Below are the code and all the weights of a small trained network. Each question names an input and a class and asks about switching units off, where a switched-off unit gives its printed mean instead of its output.

import numpy as np


def w(rows, s, z=0):
    codes = np.array(rows[::2]) - 128.0
    scale = np.full(codes.shape[1], s)
    scale[-1] = z or s
    return codes * scale


def norm(h):
    return h / np.sqrt((h * h).mean(-1, keepdims=True) + 1e-5)


def f(y):
    return y / 2 * (1 + np.tanh(0.7978845608 * (y + 0.044715 * y**3)))


def log_softmax(a):
    a = a - a.max(-1, keepdims=True)
    return a - np.log(np.exp(a).sum(-1, keepdims=True))


def net(x, mask):
    res = np.array(x, float).reshape(1, 5) / 4 @ E
    u = 0
    for l in range(2):
        y = f(norm(res) @ A[l][:, :-1].T + A[l][:, -1])
        res = res + np.where(mask[u : u + 15], y, B[l][:, -1]) @ B[l][:, :-1]
        u += 15
    return log_softmax(norm(res)[-1] @ U[:, :-1].T + U[:, -1])


A, B = {}, {}
E = w([
[26,87,135,205],'x0',
[135,253,192,124],'x1',
[114,155,78,143],'x2',
[210,149,179,191],'x3',
[123,145,103,136],'x4',
],0.007)
A[0] = w([
[209,160,165,98,193],'0.n1',
[143,165,101,47,235],'0.n2',
[125,32,137,156,56],'0.n3',
[248,145,73,181,191],'0.n4',
[175,134,118,169,108],'0.n5',
[151,125,146,237,137],'0.n6',
[162,143,160,204,167],'0.n7',
[213,116,152,228,43],'0.n8',
[157,123,153,207,142],'0.n9',
[152,166,184,162,3],'0.n10',
[121,193,254,149,89],'0.n11',
[146,89,101,130,135],'0.n12',
[212,110,158,177,5],'0.n13',
[182,78,163,130,27],'0.n14',
[56,104,166,161,150],'0.n15',
],0.0097,0.0016)
B[0] = w([
[118,155,68,37,227],'0.n1',
[89,84,89,85,202],'0.n2',
[158,118,105,132,204],'0.n3',
[117,93,146,54,230],'0.n4',
[109,78,157,67,149],'0.n5',
[11,113,152,124,205],'0.n6',
[103,125,133,77,197],'0.n7',
[115,2,177,151,216],'0.n8',
[91,85,171,58,185],'0.n9',
[85,223,97,97,168],'0.n10',
[135,171,54,173,253],'0.n11',
[176,174,117,95,159],'0.n12',
[133,111,213,112,185],'0.n13',
[115,159,132,149,162],'0.n14',
[145,148,143,76,205],'0.n15',
],0.0067,0.0042)
A[1] = w([
[113,215,180,86,171],'1.n1',
[71,247,82,153,83],'1.n2',
[98,94,119,105,220],'1.n3',
[115,140,59,96,173],'1.n4',
[109,125,81,63,158],'1.n5',
[237,65,105,126,253],'1.n6',
[6,109,97,95,110],'1.n7',
[144,194,154,95,169],'1.n8',
[159,92,160,118,195],'1.n9',
[101,141,185,110,181],'1.n10',
[149,96,128,143,166],'1.n11',
[118,48,162,190,218],'1.n12',
[126,52,200,53,172],'1.n13',
[99,86,110,202,157],'1.n14',
[32,121,170,235,210],'1.n15',
],0.012,0.002)
B[1] = w([
[70,91,87,178,195],'1.n1',
[150,138,98,144,216],'1.n2',
[142,151,172,161,194],'1.n3',
[92,115,170,184,194],'1.n4',
[207,180,229,149,212],'1.n5',
[51,170,109,130,195],'1.n6',
[107,134,210,150,254],'1.n7',
[57,26,122,171,164],'1.n8',
[42,163,88,173,156],'1.n9',
[170,132,102,172,163],'1.n10',
[98,173,65,123,137],'1.n11',
[130,195,86,95,188],'1.n12',
[130,186,112,206,243],'1.n13',
[174,186,97,102,165],'1.n14',
[215,142,132,2,225],'1.n15',
],0.007,0.0078)
U = w([
[113,168,121,44,180],'0',
[69,114,188,129,130],'1',
[97,188,108,137,199],'2',
[70,168,9,123,112],'3',
[121,186,124,144,178],'4',
[147,104,120,144,29],'5',
[220,95,72,175,21],'6',
[201,88,73,162,3],'7',
],0.016,0.0056)

Each question gives the input, the list of numbers given to net, and the class t.
The units are the neurons (one row each of A and B). Each row of codes is followed by its name. A weight is (code - 128) times the scale printed after its matrix; where a second scale follows, it is the last column's (A, B and U).
mask holds one flag per neuron, layer by layer. A switched-off neuron (its flag False) gives its mean, the last column of its row in B, instead of its output. The means were averaged over made-up inputs and are rounded, as every weight is.
A unit's drop is (log p(t) with every unit on - log p(t) with that unit switched off) / (log p(t) with every unit on - log p(t) with every unit switched off).
The circuit of an input: a set's keep is (log p(t) with only the set's units on - log p(t) with every unit switched off) / (log p(t) with every unit on - log p(t) with every unit switched off). Starting from the 12 units with the biggest drops (on a tie, the unit counted first), units are removed one at a time, each time the one whose removal leaves the highest keep (on an exact tie, the one counted first), for as long as the keep stays at least 0.8.
circuit, biggest first: the units of the circuit, biggest drop first
most important unit: the unit with the biggest drop
k most important neurons: the k neurons with the biggest drops, biggest first
top k neurons in layer l: the k neurons of layer l with the biggest drops, biggest first
drop of u: that unit's drop, to one decimal
input [-5,6,1,-4,-4], class 3: circuit, biggest first -> (1.n1 1.n7 1.n8)
input [-6,-6,-8,-6,1], class 2: 4 most important neurons -> (1.n6 1.n15 1.n5 1.n13)
input [8,0,1,4,-1], class 0: circuit, biggest first -> (1.n15)
input [2,7,-5,5,2], class 3: circuit, biggest first -> (0.n11 1.n1 1.n5 1.n7)
input [5,-4,0,4,4], class 0: circuit, biggest first -> (1.n15 1.n12)
input [5,-7,2,2,-3], class 3: top 2 neurons in layer 1 -> (1.n5 1.n11)
input [-5,-8,3,-3,-8], class 3: 4 most important neurons -> (1.n6 1.n15 1.n7 0.n6)
input [0,-2,-7,0,0], class 2: 2 most important neurons -> (0.n11 1.n13)
input [-2,-6,-2,-4,8], class 4: top 3 neurons in layer 1 -> (1.n5 1.n4 1.n6)
input [-6,6,0,-7,2], class 1: 3 most important neurons -> (0.n2 1.n4 1.n15)
input [8,6,4,-5,8], class 0: circuit, biggest first -> (1.n15 1.n13)
input [5,-1,-5,5,-4], class 0: circuit, biggest first -> (1.n15 1.n12)
input [-1,6,-2,5,-3], class 3: top 2 neurons in layer 1 -> (1.n1 1.n7)
input [5,-3,0,-3,3], class 0: most important unit -> 0.n1
input [4,-4,4,6,-1], class 1: 3 most important neurons -> (0.n6 0.n9 0.n8)
input [-3,-7,-7,6,0], class 2: 3 most important neurons -> (1.n13 1.n6 1.n9)
input [-2,-6,4,7,0], class 1: 2 most important neurons -> (0.n4 0.n8)
input [-3,5,-1,3,-2], class 3: top 2 neurons in layer 0 -> (0.n11 0.n10)
input [4,0,0,7,3], class 1: 3 most important neurons -> (0.n9 0.n6 0.n7)
input [-2,-2,-4,-6,-3], class 1: circuit, biggest first -> (1.n15)
input [6,-5,-6,4,1], class 0: 3 most important neurons -> (1.n15 1.n12 0.n6)
input [5,2,-1,0,2], class 0: top 2 neurons in layer 0 -> (0.n1 0.n4)
input [-3,-6,-6,-4,-7], class 4: top 2 neurons in layer 1 -> (1.n13 1.n5)
input [8,5,-7,-8,5], class 0: top 3 neurons in layer 1 -> (1.n15 1.n13 1.n4)
input [2,-4,-7,2,5], class 2: 2 most important neurons -> (1.n13 0.n11)
input [-5,-8,1,5,-6], class 3: top 2 neurons in layer 1 -> (1.n6 1.n7)
input [2,1,1,-6,-1], class 1: circuit, biggest first -> (1.n7)
input [6,5,2,-2,0], class 0: top 2 neurons in layer 0 -> (0.n1 0.n12)
input [-6,-3,-1,-8,3], class 1: drop of 1.n15 -> 0.3
input [8,-1,-2,4,4], class 0: drop of 1.n12 -> 0.1
